Below are the code and all the weights of a small trained network. Each question names an input and a target symbol and asks about switching units off, where a switched-off unit gives its printed mean instead of its output.

import numpy as np


def w(rows, s, z=0):
    codes = np.array(rows[::2]) - 128.0
    scale = np.full(codes.shape[1], s)
    scale[-1] = z or s
    return codes * scale


def f(y):
    return y / 2 * (1 + np.tanh(0.7978845608 * (y + 0.044715 * y**3)))


def softmax(a):
    e = np.exp(a - a.max(-1, keepdims=True))
    return e / e.sum(-1, keepdims=True)


def log_softmax(a):
    a = a - a.max(-1, keepdims=True)
    return a - np.log(np.exp(a).sum(-1, keepdims=True))


def net(x, mask):
    ids = ['ΔΘΛΩαβεζηξστφψ'.index(c) for c in x.split()]
    T = len(ids)
    res = E[ids] + P[:T]
    u = 0
    for l in range(3):
        q, k, v = (res @ M[l].T for M in (Q, K, V))
        z = softmax(np.where(np.tri(T) > 0, q @ k.T / 2**0.5, -1e9)) @ v
        res = res + np.where(mask[u], z, O[l][:, -1]) @ O[l][:, :-1]
        u += 1
        y = f(res @ A[l][:, :-1].T + A[l][:, -1])
        res = res + np.where(mask[u : u + 4], y, B[l][:, -1]) @ B[l][:, :-1]
        u += 4
    return log_softmax(res[-1] @ U[:, :-1].T + U[:, -1])


Q, K, V, O, A, B = {}, {}, {}, {}, {}, {}
E = w([
[183,155,144,99],'Δ',
[119,150,118,101],'Θ',
[27,138,103,140],'Λ',
[97,254,137,213],'Ω',
[141,106,133,184],'α',
[86,136,127,158],'β',
[165,54,150,81],'ε',
[173,133,121,204],'ζ',
[156,144,131,120],'η',
[254,206,151,157],'ξ',
[45,81,114,103],'σ',
[145,206,107,128],'τ',
[165,168,139,66],'φ',
[179,156,130,149],'ψ',
],0.012)
P = w([
[145,87,14,41],'0',
[49,200,192,238],'1',
[173,142,8,247],'2',
[105,184,226,157],'3',
[189,166,8,237],'4',
[123,171,242,144],'5',
[219,199,5,198],'6',
[111,149,245,153],'7',
[199,184,2,186],'8',
[109,121,246,175],'9',
[236,188,10,208],'10',
[88,120,240,166],'11',
[207,174,7,219],'12',
],0.0088)
Q[0] = w([
[144,122,198,225],'L0H1',
[147,2,190,174],'L0H1',
],0.0058)
K[0] = w([
[205,129,1,37],'L0H1',
[111,72,15,87],'L0H1',
],0.0049)
V[0] = w([
[54,3,99,59],'L0H1',
[202,153,52,67],'L0H1',
],0.0064)
O[0] = w([
[62,223,76,1,1],'L0H1',
[122,38,161,70,165],'L0H1',
],0.009,0.0053)
A[0] = w([
[1,168,16,68,59],'L0N1',
[133,75,9,172,254],'L0N2',
[223,113,196,118,138],'L0N3',
[117,151,77,35,19],'L0N4',
],0.0082,0.0066)
B[0] = w([
[127,176,151,136,136],'L0N1',
[246,198,101,110,254],'L0N2',
[71,98,81,171,199],'L0N3',
[51,133,199,118,130],'L0N4',
],0.012,0.0089)
Q[1] = w([
[166,8,170,103],'L1H1',
[207,135,1,142],'L1H1',
],0.008)
K[1] = w([
[79,58,35,155],'L1H1',
[124,200,103,3],'L1H1',
],0.0052)
V[1] = w([
[254,42,81,67],'L1H1',
[191,155,89,229],'L1H1',
],0.0063)
O[1] = w([
[152,1,47,49,254],'L1H1',
[249,113,201,166,252],'L1H1',
],0.0085,0.0033)
A[1] = w([
[99,62,230,1,254],'L1N1',
[84,161,142,53,242],'L1N2',
[139,190,124,172,168],'L1N3',
[170,139,104,218,132],'L1N4',
],0.0084,0.0049)
B[1] = w([
[111,169,3,231,144],'L1N1',
[174,174,71,81,137],'L1N2',
[132,87,145,19,187],'L1N3',
[74,163,130,8,249],'L1N4',
],0.0076,0.016)
Q[2] = w([
[255,134,4,69],'L2H1',
[76,112,135,42],'L2H1',
],0.0063)
K[2] = w([
[67,111,7,75],'L2H1',
[2,138,143,159],'L2H1',
],0.0066)
V[2] = w([
[82,77,79,176],'L2H1',
[122,227,2,132],'L2H1',
],0.0086)
O[2] = w([
[5,15,61,3,89],'L2H1',
[34,138,51,190,252],'L2H1',
],0.0068,0.022)
A[2] = w([
[1,164,165,201,56],'L2N1',
[93,64,105,20,106],'L2N2',
[184,166,119,153,2],'L2N3',
[137,74,44,14,107],'L2N4',
],0.0075,0.0061)
B[2] = w([
[192,19,172,149,224],'L2N1',
[3,208,223,98,172],'L2N2',
[81,147,218,202,169],'L2N3',
[106,61,162,76,251],'L2N4',
],0.012,0.011)
U = w([
[143,98,219,88,67],'Δ',
[4,189,146,130,33],'Θ',
[128,153,52,95,197],'Λ',
[42,109,117,170,79],'Ω',
[103,94,131,213,173],'α',
[190,51,126,122,154],'β',
[72,180,54,123,165],'ε',
[26,208,132,170,2],'ζ',
[76,136,160,63,121],'η',
[136,36,108,191,101],'ξ',
[224,152,83,132,125],'σ',
[112,234,50,113,235],'τ',
[140,145,2,183,103],'φ',
[190,142,26,89,176],'ψ',
],0.0084,0.0057)

Each question gives the input, a string of symbols that net reads in full, and the target symbol t.
The units are the heads (2 rows each of Q, K, V and O) and the neurons (one row each of A and B). Each row of codes is followed by its name. A weight is (code - 128) times the scale printed after its matrix; where a second scale follows, it is the last column's (O, A, B and U).
mask holds one flag per unit, layer by layer, with each layer's heads first. A switched-off unit (its flag False) gives its mean, the last column of its rows in O or B, instead of its output. The means were averaged over made-up inputs and are rounded, as every weight is.
A unit's drop is (log p(t) with every unit on - log p(t) with that unit switched off) / (log p(t) with every unit on - log p(t) with every unit switched off).
The circuit of an input: a set's keep is (log p(t) with only the set's units on - log p(t) with every unit switched off) / (log p(t) with every unit on - log p(t) with every unit switched off). Starting from the 12 units with the biggest drops (on a tie, the unit counted first), units are removed one at a time, each time the one whose removal leaves the highest keep (on an exact tie, the one counted first), for as long as the keep stays at least 0.8.
circuit, biggest first: the units of the circuit, biggest drop first
most important unit: the unit with the biggest drop
top k neurons: the k neurons with the biggest drops, biggest first
top k neurons in layer l: the k neurons of layer l with the biggest drops, biggest first
input σ ψ σ Ω Ω α Ω Ω φ, target α: top 2 neurons : [L2N1; L0N1]
input σ β η, target α: top neuron in layer 1 : [L1N2]
input σ Λ τ Ω Θ ψ σ ψ ζ σ β, target α: top 2 neurons : [L2N1; L0N1]
input Ω σ φ ψ ψ, target σ: circuit, biggest first : [L2H1; L1H1; L0N2]
input Ω η Λ η Ω Ω ψ β β τ ξ, target σ: circuit, biggest first : [L1H1; L2H1; L2N4]
input α α ζ τ Θ τ Λ Λ ψ φ ψ Δ σ, target ψ: circuit, biggest first : [L1H1; L0H1; L0N2]
input Λ ψ Ω α ψ τ β ξ Ω ζ η ξ ε, target ζ: circuit, biggest first : [L0H1; L0N1; L1H1; L0N4]
input η ε ψ Δ β Θ Λ ψ σ ζ Ω, target ε: top 3 neurons in layer 1 : [L1N1; L1N4; L1N2]
input Ω Δ β ξ β ψ Θ ξ ε Ω α β, target Δ: circuit, biggest first : [L2H1; L0N2]
input Ω β Θ τ ε, target σ: top 2 neurons in layer 2 : [L2N4; L2N1]
input ζ η ξ β τ τ β, target β: circuit, biggest first : [L1H1; L0N2; L0H1; L2N4]
input ζ β ψ Λ Ω, target β: circuit, biggest first : [L1H1; L0N2]
input Θ ξ α Λ ψ ξ β, target φ: top 3 neurons : [L0N1; L1N2; L0N2]
input Λ Ω η, target ζ: most important unit : L0H1
input Θ ψ Ω Ω ψ ψ Ω Θ α Θ β α, target Δ: circuit, biggest first : [L0N2; L2H1]
input σ η ξ ψ ξ, target α: top 3 neurons : [L2N1; L0N1; L1N2]
input ψ ζ Ω ξ ψ Ω ξ ψ Θ, target η: top 3 neurons : [L1N4; L1N1; L2N2]
input ψ σ φ Ω Ω β, target Δ: circuit, biggest first : [L1H1; L2H1]
input ε Θ ψ, target ξ: top 2 neurons : [L2N1; L1N2]
input β β τ ψ Ω Θ Θ φ ξ β ψ Ω, target Δ: most important unit : L2H1
input α φ α τ η Θ ψ φ ξ σ ε Λ Ω, target ψ: top 2 neurons : [L1N4; L0N2]
input Δ Ω ε ξ ψ Ω σ Θ Λ ψ ε, target Θ: top 2 neurons : [L1N1; L2N2]
input Θ Θ ψ, target φ: top 4 neurons : [L0N1; L1N2; L1N1; L0N2]
input ζ ε ψ φ σ Θ Δ, target β: top 3 neurons : [L0N2; L2N4; L1N3]
input φ Ω β, target Ω: top 3 neurons : [L1N1; L1N2; L0N2]
